Below is a small trained network, with its code and all its weights. Each question gives an input and a class and asks what happens when units are switched off, that is, made to give their printed mean instead of their output.

import numpy as np


def w(rows, s, z=0):
    codes = np.array(rows[::2]) - 128.0
    scale = np.full(codes.shape[1], s)
    scale[-1] = z or s
    return codes * scale


def norm(h):
    return h / np.sqrt((h * h).mean(-1, keepdims=True) + 1e-5)


def f(y):
    return np.maximum(y, 0)


def log_softmax(a):
    a = a - a.max(-1, keepdims=True)
    return a - np.log(np.exp(a).sum(-1, keepdims=True))


def net(x, mask):
    res = np.array(x, float).reshape(1, 8) / 4 @ E
    u = 0
    for l in range(2):
        y = f(norm(res) @ A[l][:, :-1].T + A[l][:, -1])
        res = res + np.where(mask[u : u + 11], y, B[l][:, -1]) @ B[l][:, :-1]
        u += 11
    return log_softmax(norm(res)[-1] @ U[:, :-1].T + U[:, -1])


A, B = {}, {}
E = w([
[128,133,124,131],'x0',
[124,117,126,124],'x1',
[254,73,177,199],'x2',
[125,126,125,125],'x3',
[193,142,75,74],'x4',
[139,195,137,141],'x5',
[140,118,206,55],'x6',
[126,122,124,131],'x7',
],0.0079)
A[0] = w([
[218,122,141,181,72],'0.n1',
[192,149,74,106,25],'0.n2',
[99,137,171,164,10],'0.n3',
[96,3,100,104,82],'0.n4',
[103,179,137,79,130],'0.n5',
[81,136,181,173,33],'0.n6',
[140,83,154,92,106],'0.n7',
[70,124,94,100,117],'0.n8',
[127,136,164,102,63],'0.n9',
[45,83,169,216,59],'0.n10',
[117,150,100,187,1],'0.n11',
],0.016,0.0035)
B[0] = w([
[123,155,212,133,254],'0.n1',
[159,101,140,59,197],'0.n2',
[143,133,100,79,155],'0.n3',
[157,228,117,170,216],'0.n4',
[147,131,136,189,229],'0.n5',
[204,158,105,46,178],'0.n6',
[111,139,149,161,192],'0.n7',
[157,139,181,156,237],'0.n8',
[97,62,123,140,161],'0.n9',
[210,138,87,69,229],'0.n10',
[68,1,23,188,165],'0.n11',
],0.0088,0.0063)
A[1] = w([
[70,119,120,121,97],'1.n1',
[180,99,103,164,74],'1.n2',
[93,125,114,167,104],'1.n3',
[85,150,96,56,99],'1.n4',
[93,158,110,82,94],'1.n5',
[156,194,129,99,80],'1.n6',
[141,136,82,168,129],'1.n7',
[86,158,169,195,100],'1.n8',
[10,148,116,113,128],'1.n9',
[142,149,239,97,194],'1.n10',
[16,172,96,68,1],'1.n11',
],0.013,0.0043)
B[1] = w([
[162,129,127,160,133],'1.n1',
[86,123,135,116,153],'1.n2',
[116,118,106,170,140],'1.n3',
[216,102,179,70,148],'1.n4',
[181,86,172,97,145],'1.n5',
[152,118,57,157,183],'1.n6',
[61,90,68,103,161],'1.n7',
[208,163,21,108,163],'1.n8',
[144,94,227,231,154],'1.n9',
[2,155,31,129,250],'1.n10',
[190,173,244,163,149],'1.n11',
],0.0078,0.011)
U = w([
[113,135,108,152,252],'0',
[155,131,249,221,105],'1',
[90,103,92,135,192],'2',
[160,105,113,20,19],'3',
[95,95,93,146,137],'4',
[90,107,92,148,90],'5',
[13,22,101,150,96],'6',
[95,94,112,146,122],'7',
],0.012,0.0037)

Each question gives the input, the list of numbers given to net, and the class t.
The units are the neurons (one row each of A and B). Each row of codes is followed by its name. A weight is (code - 128) times the scale printed after its matrix; where a second scale follows, it is the last column's (A, B and U).
mask holds one flag per neuron, layer by layer. A switched-off neuron (its flag False) gives its mean, the last column of its row in B, instead of its output. The means were averaged over made-up inputs and are rounded, as every weight is.
A unit's drop is (log p(t) with every unit on - log p(t) with that unit switched off) / (log p(t) with every unit on - log p(t) with every unit switched off).
The circuit of an input: a set's keep is (log p(t) with only the set's units on - log p(t) with every unit switched off) / (log p(t) with every unit on - log p(t) with every unit switched off). Starting from the 12 units with the biggest drops (on a tie, the unit counted first), units are removed one at a time, each time the one whose removal leaves the highest keep (on an exact tie, the one counted first), for as long as the keep stays at least 0.8.
circuit, biggest first: the units of the circuit, biggest drop first
top k neurons: the k neurons with the biggest drops, biggest first
k most important neurons of layer l: the k neurons of layer l with the biggest drops, biggest first
drop when u is switched off: that unit's drop, to one decimal
input [-1,5,1,5,-7,-8,2,-1], class 0: circuit, biggest first	[0.n4]
input [-6,-6,-6,6,1,-2,8,-4], class 6: circuit, biggest first	[1.n10; 0.n9]
input [0,-1,3,-2,-3,3,-8,3], class 6: circuit, biggest first	[0.n11; 1.n7]
input [-3,3,5,-7,8,-1,-6,8], class 3: 2 most important neurons of layer 1	[1.n9; 1.n6]
input [-5,-4,-2,5,7,-4,-2,7], class 3: circuit, biggest first	[0.n2; 1.n10]
input [4,-7,7,-2,1,-5,8,-2], class 6: top 2 neurons	[1.n10; 0.n8]
input [1,-6,-2,3,-6,-3,-4,-6], class 3: 2 most important neurons of layer 0	[0.n10; 0.n6]
input [5,-2,2,-8,1,4,6,2], class 5: 2 most important neurons of layer 1	[1.n10; 1.n8]
input [-5,-4,5,5,-6,4,-4,0], class 3: top 2 neurons	[0.n10; 0.n6]
input [-1,-3,-4,5,-4,-8,2,3], class 0: top 2 neurons	[0.n4; 0.n8]
input [-3,2,-8,-5,-3,-3,3,5], class 1: top 3 neurons	[1.n9; 0.n1; 1.n11]
input [-4,3,8,-5,6,5,-4,1], class 1: 3 most important neurons of layer 1	[1.n8; 1.n7; 1.n6]
input [-5,5,2,-5,6,2,7,3], class 6: 2 most important neurons of layer 1	[1.n10; 1.n8]
input [0,4,4,-6,-3,4,7,1], class 6: top 2 neurons	[1.n10; 0.n4]
input [3,-7,8,-5,6,-4,-6,2], class 1: circuit, biggest first	[0.n1]
input [4,5,2,5,4,-3,5,4], class 5: 2 most important neurons of layer 0	[0.n4; 0.n11]
input [5,6,2,7,8,4,-5,5], class 3: 2 most important neurons of layer 0	[0.n2; 0.n4]
input [0,2,-7,-1,-3,-1,5,2], class 1: top 3 neurons	[1.n9; 1.n11; 0.n1]
input [3,1,3,1,1,0,7,-1], class 6: drop when 1.n10 is switched off	0.2
input [1,3,-1,3,5,-8,3,-5], class 0: drop when 0.n4 is switched off	1.0
input [-2,5,7,6,-7,7,-2,-2], class 0: drop when 1.n7 is switched off	-0.1
input [4,-4,2,-1,-6,0,2,-6], class 3: top neuron	[0.n10]
